Small tables with named rows and columns. After each table, cells are looked up by row and column.

kimug:
       peb  bav  nin  zudi  kas  bevom  setof
kes    3.9  6.6  7.4   6.9  5.4    5.2    5.1
pipel  6.6  4.9  7.4   7.1  5.8    4.8    6.5
dep    5.7  5.4  7.8   7.3  5.6    4.8    6.1
muk    4.7  6.0  7.8   7.2  5.4    4.9    5.6
zez    6.2  3.7  1.5   4.8  6.0    4.8    6.8
mes    4.1  4.5  4.4   5.7  4.6    4.4    6.5

mes, kas: 4.6
dep, nin: 7.8
kes, bav: 6.6
mes, peb: 4.1
muk, zudi: 7.2
mes, nin: 4.4
Row with the largest bevom: kes

kenafez
|  | kiz | lobu | ses | tagul | zuvur | mema | lakimi | ziberu |
|---|---|---|---|---|---|---|---|---|
| bes | 0.3 | 0.3 | 0.4 | -0.4 | 0.2 | 0.1 | 0.3 | 0.1 |
| babef | -0.3 | 0.0 | 0.0 | 0.3 | 0.4 | 0.1 | -0.2 | 0.1 |
| der | 0.1 | 0.2 | 0.5 | 0.1 | 0.4 | 0.1 | 0.0 | 0.1 |
| kemuzu | -0.1 | 0.1 | 0.3 | 0.3 | 0.1 | 0.1 | 0.9 | 0.2 |
| dop | 0.1 | 0.1 | 0.7 | -0.1 | 0.2 | 0.2 | -0.5 | 0.2 |
| tavol | 0.1 | 0.7 | 0.4 | 0.0 | 0.1 | 0.1 | 0.4 | -0.2 |
| sib | -0.1 | -0.4 | -0.4 | 0.2 | 0.2 | 0.0 | 0.4 | 0.2 |
| lev | -0.2 | 0.7 | 0.3 | 0.0 | 0.2 | 0.3 | 0.0 | 0.1 |
| dod | -0.4 | -0.1 | -0.1 | 0.1 | 0.0 | -0.2 | -0.4 | -0.1 |
| tabut | -0.2 | -0.1 | -0.4 | 0.1 | 0.3 | -0.1 | -0.3 | -0.1 |

kiz of tavol = 0.1
ses of dop = 0.7
mema of der = 0.1
ziberu of lev = 0.1
ses of bes = 0.4
lobu of kemuzu = 0.1
lakimi of lev = 0.0
ses of tavol = 0.4
zuvur of sib = 0.2
lobu of bes = 0.3
mema of tavol = 0.1
tagul of bes = -0.4
ziberu of dod = -0.1
zuvur of der = 0.4

